Here is a tiny trained network, its code and every weight. The questions are about switching its units off for an input and a class, where a switched-off unit gives its printed mean instead of its output.

import numpy as np


def w(rows, s, z=0):
    codes = np.array(rows[::2]) - 128.0
    scale = np.full(codes.shape[1], s)
    scale[-1] = z or s
    return codes * scale


def f(y):
    return np.maximum(y, 0)


def log_softmax(a):
    a = a - a.max(-1, keepdims=True)
    return a - np.log(np.exp(a).sum(-1, keepdims=True))


def net(x, mask):
    res = np.array(x, float).reshape(1, 8) / 4 @ E
    y = f(res @ A[0][:, :-1].T + A[0][:, -1])
    res = res + np.where(mask, y, B[0][:, -1]) @ B[0][:, :-1]
    return log_softmax(res[-1] @ U[:, :-1].T + U[:, -1])


A, B = {}, {}
E = w([
[79,174,195,124,158,78],'x0',
[225,124,148,227,206,30],'x1',
[118,147,114,241,204,147],'x2',
[54,50,88,176,91,73],'x3',
[54,105,55,131,104,201],'x4',
[150,10,153,164,19,103],'x5',
[106,54,255,114,123,75],'x6',
[100,147,159,104,97,73],'x7',
],0.0058)
A[0] = w([
[28,150,217,208,167,129,233],'N1',
[92,16,173,154,66,63,143],'N2',
[96,171,80,126,113,165,200],'N3',
[61,133,21,129,170,148,209],'N4',
[129,214,122,62,186,232,143],'N5',
[141,127,5,119,88,151,116],'N6',
[82,250,104,101,123,159,204],'N7',
[178,161,167,183,255,109,186],'N8',
[125,96,90,201,114,142,128],'N9',
[205,108,170,80,144,225,133],'N10',
[72,145,98,141,139,191,169],'N11',
[109,63,154,82,78,108,204],'N12',
[194,195,205,95,211,72,255],'N13',
[88,122,130,162,125,107,108],'N14',
],0.0069,0.0044)
B[0] = w([
[62,157,171,84,154,138,219],'N1',
[131,54,185,54,40,98,221],'N2',
[64,84,89,132,105,234,193],'N3',
[82,58,133,139,195,254,215],'N4',
[99,63,132,24,29,127,221],'N5',
[168,100,62,183,148,173,183],'N6',
[71,111,157,78,99,175,218],'N7',
[73,210,129,186,232,143,242],'N8',
[202,57,155,134,148,153,169],'N9',
[142,136,154,58,74,81,172],'N10',
[101,57,137,121,147,160,185],'N11',
[98,69,151,13,50,73,204],'N12',
[66,187,215,142,161,23,255],'N13',
[145,133,148,97,132,117,146],'N14',
],0.0058,0.0078)
U = w([
[133,49,226,49,36,99,175],'0',
[185,52,73,235,171,197,6],'1',
[213,153,23,107,33,104,48],'2',
[140,255,200,190,223,71,149],'3',
[49,100,122,75,121,186,187],'4',
],0.0067,0.0023)

Each question gives the input, the list of numbers given to net, and the class t.
The units are the neurons (one row each of A and B). Each row of codes is followed by its name. A weight is (code - 128) times the scale printed after its matrix; where a second scale follows, it is the last column's (A, B and U).
mask holds one flag per neuron, in row order. A switched-off neuron (its flag False) gives its mean, the last column of its row in B, instead of its output. The means were averaged over made-up inputs and are rounded, as every weight is.
A unit's drop is (log p(t) with every unit on - log p(t) with that unit switched off) / (log p(t) with every unit on - log p(t) with every unit switched off).
The circuit of an input: a set's keep is (log p(t) with only the set's units on - log p(t) with every unit switched off) / (log p(t) with every unit on - log p(t) with every unit switched off). Starting from the 12 units with the biggest drops (on a tie, the unit counted first), units are removed one at a time, each time the one whose removal leaves the highest keep (on an exact tie, the one counted first), for as long as the keep stays at least 0.8.
units of the circuit, in order: the units of the circuit, biggest drop first
top k neurons: the k neurons with the biggest drops, biggest first
drop when u is switched off: that unit's drop, to one decimal
input [3,-1,6,7,-1,-5,2,-5], class 3: units of the circuit, in order	N5; N8
input [-7,-4,-3,-1,-1,6,-7,7], class 2: units of the circuit, in order	N6; N13; N1
input [6,5,-7,-3,-5,2,1,-1], class 3: units of the circuit, in order	N13; N5
input [1,2,-7,1,-4,-6,-2,-3], class 3: units of the circuit, in order	N13; N2
input [-5,-1,7,8,-1,-5,-6,-4], class 1: top neuron	N6
input [-7,1,3,-7,0,8,-6,5], class 2: top 2 neurons	N4; N8
input [-1,8,2,-6,4,5,7,-7], class 3: top 2 neurons	N8; N5
input [-2,0,-2,4,-4,3,-8,-6], class 1: drop when N6 is switched off	0.1
input [-5,5,-3,-6,3,6,-7,6], class 2: drop when N8 is switched off	0.2
input [0,0,-7,1,3,8,-8,-5], class 2: drop when N13 is switched off	0.2
input [1,8,4,5,7,7,-7,6], class 1: drop when N14 is switched off	0.0
